Here is a tiny trained network, its code and every weight. The questions are about switching its units off for an input and a target symbol, where a switched-off unit gives its printed mean instead of its output.

import numpy as np


def w(rows, s, z=0):
    codes = np.array(rows[::2]) - 128.0
    scale = np.full(codes.shape[1], s)
    scale[-1] = z or s
    return codes * scale


def f(y):
    return np.maximum(y, 0)


def softmax(a):
    e = np.exp(a - a.max(-1, keepdims=True))
    return e / e.sum(-1, keepdims=True)


def log_softmax(a):
    a = a - a.max(-1, keepdims=True)
    return a - np.log(np.exp(a).sum(-1, keepdims=True))


def net(x, mask):
    ids = ['αβγζσψ'.index(c) for c in x.split()]
    T = len(ids)
    res = E[ids] + P[:T]
    q, k, v = (res @ M[0].T for M in (Q, K, V))
    z = softmax(np.where(np.tri(T) > 0, q @ k.T / 2**0.5, -1e9)) @ v
    res = res + np.where(mask[0], z, O[0][:, -1]) @ O[0][:, :-1]
    y = f(res @ A[0][:, :-1].T + A[0][:, -1])
    res = res + np.where(mask[1:9], y, B[0][:, -1]) @ B[0][:, :-1]
    return log_softmax(res[-1] @ U[:, :-1].T + U[:, -1])


Q, K, V, O, A, B = {}, {}, {}, {}, {}, {}
E = w([
[113,149,65,64,143,243,145,129,187,67,112,99],'α',
[147,196,49,171,213,86,210,222,156,128,229,164],'β',
[50,143,197,174,210,191,136,151,252,78,94,115],'γ',
[104,221,74,171,138,95,179,168,223,46,118,75],'ζ',
[164,124,131,35,48,170,191,44,91,177,112,91],'σ',
[146,77,166,104,180,41,70,182,144,78,245,109],'ψ',
],0.017)
P = w([
[163,240,186,51,88,104,148,72,127,137,80,238],'0',
[159,201,184,104,172,132,170,141,82,83,152,118],'1',
[119,103,171,113,92,172,152,123,187,117,166,125],'2',
[79,56,123,145,58,189,179,105,137,130,135,136],'3',
[89,45,99,154,123,186,180,120,101,171,105,107],'4',
[88,51,88,207,138,203,145,144,75,181,95,91],'5',
[145,2,68,181,204,171,190,150,53,156,55,85],'6',
],0.0094)
Q[0] = w([
[119,46,67,75,66,223,156,77,91,191,127,96],'h0',
[124,171,169,72,133,63,2,127,61,122,98,231],'h0',
],0.0056)
K[0] = w([
[104,27,6,155,156,85,19,157,151,119,67,155],'h0',
[153,254,154,97,146,116,167,84,197,7,93,242],'h0',
],0.0046)
V[0] = w([
[208,48,182,69,170,192,56,61,1,191,235,200],'h0',
[60,36,118,221,193,148,95,195,141,49,185,130],'h0',
],0.0048)
O[0] = w([
[17,193,176,110,217,167,186,149,206,197,247,93,2],'h0',
[147,121,246,164,75,129,228,119,251,140,158,153,98],'h0',
],0.012,0.0053)
A[0] = w([
[81,79,141,117,154,169,117,112,146,94,39,182,179],'n0',
[134,88,173,111,118,81,54,128,38,61,98,158,96],'n1',
[170,233,140,154,90,43,129,113,165,123,152,199,44],'n2',
[71,179,205,42,139,154,116,130,83,205,196,64,4],'n3',
[158,97,184,91,132,95,112,101,79,163,132,146,119],'n4',
[118,76,197,150,129,170,123,161,184,111,142,152,124],'n5',
[102,183,77,48,243,213,65,160,149,163,133,171,64],'n6',
[99,2,121,146,143,147,123,118,145,212,50,142,20],'n7',
],0.0079,0.0037)
B[0] = w([
[143,158,148,144,162,114,156,210,85,222,131,141,218],'n0',
[75,117,169,93,176,134,65,147,208,104,177,77,245],'n1',
[178,87,127,182,92,130,140,57,105,111,208,215,178],'n2',
[73,35,115,167,221,94,149,113,138,107,87,98,177],'n3',
[121,66,197,117,106,190,218,203,145,127,98,152,153],'n4',
[180,166,77,122,111,104,102,106,107,181,106,101,197],'n5',
[200,151,182,84,46,124,175,140,113,122,144,113,225],'n6',
[118,164,83,107,142,112,61,2,153,108,173,62,162],'n7',
],0.0087,0.012)
U = w([
[155,152,254,118,94,105,138,132,107,158,67,140,109],'α',
[145,150,96,107,100,104,109,53,169,80,119,78,98],'β',
[50,122,172,94,144,131,133,136,191,125,181,98,181],'γ',
[183,118,126,136,132,134,131,91,77,155,162,146,5],'ζ',
[152,142,150,70,77,223,140,140,92,117,113,90,240],'σ',
[58,104,45,167,212,135,124,133,52,125,73,112,124],'ψ',
],0.0077,0.0023)

Each question gives the input, a string of symbols that net reads in full, and the target symbol t.
The units are the heads (2 rows each of Q, K, V and O) and the neurons (one row each of A and B). Each row of codes is followed by its name. A weight is (code - 128) times the scale printed after its matrix; where a second scale follows, it is the last column's (O, A, B and U).
mask holds one flag per unit, heads first, then neurons. A switched-off unit (its flag False) gives its mean, the last column of its rows in O or B, instead of its output. The means were averaged over made-up inputs and are rounded, as every weight is.
A unit's drop is (log p(t) with every unit on - log p(t) with that unit switched off) / (log p(t) with every unit on - log p(t) with every unit switched off).
The circuit of an input: a set's keep is (log p(t) with only the set's units on - log p(t) with every unit switched off) / (log p(t) with every unit on - log p(t) with every unit switched off). Starting from all 9 units, units are removed one at a time, each time the one whose removal leaves the highest keep (on an exact tie, the one counted first), for as long as the keep stays at least 0.8.
circuit, biggest first: the units of the circuit, biggest drop first
top k neurons: the k neurons with the biggest drops, biggest first
drop of u: that unit's drop, to one decimal
input σ β γ ζ ζ, target ψ: circuit, biggest first -> (n6 h0)
input σ ζ ζ β, target ψ: circuit, biggest first -> (h0)
input γ ζ ζ γ σ β ζ, target σ: circuit, biggest first -> (n6 h0 n3)
input σ γ σ γ ζ ψ ψ, target γ: top 2 neurons -> (n1 n5)
input ζ γ α σ σ, target ψ: circuit, biggest first -> (h0 n3)
input α ζ γ ζ β β, target ζ: circuit, biggest first -> (h0 n2 n1)
input ζ ζ γ ζ ζ σ β, target σ: circuit, biggest first -> (n6 h0)
input ζ α σ ζ, target σ: circuit, biggest first -> (n6 h0 n1)
input ζ γ γ ζ, target α: top 2 neurons -> (n0 n7)
input β α ψ γ σ, target γ: top 2 neurons -> (n3 n6)
input ψ ζ σ ζ β, target σ: top 2 neurons -> (n6 n3)
input ζ ψ ζ β σ ζ γ, target σ: top 3 neurons -> (n6 n1 n3)
input σ ζ ζ γ ζ, target ψ: drop of n6 -> 0.6
input σ σ γ σ ψ ζ, target γ: top neuron -> (n5)
input σ α σ ζ ζ σ σ, target ψ: drop of n2 -> 0.1
input α ζ α γ ζ γ, target β: drop of n4 -> 0.2
input ψ ζ σ, target γ: drop of n3 -> 0.2
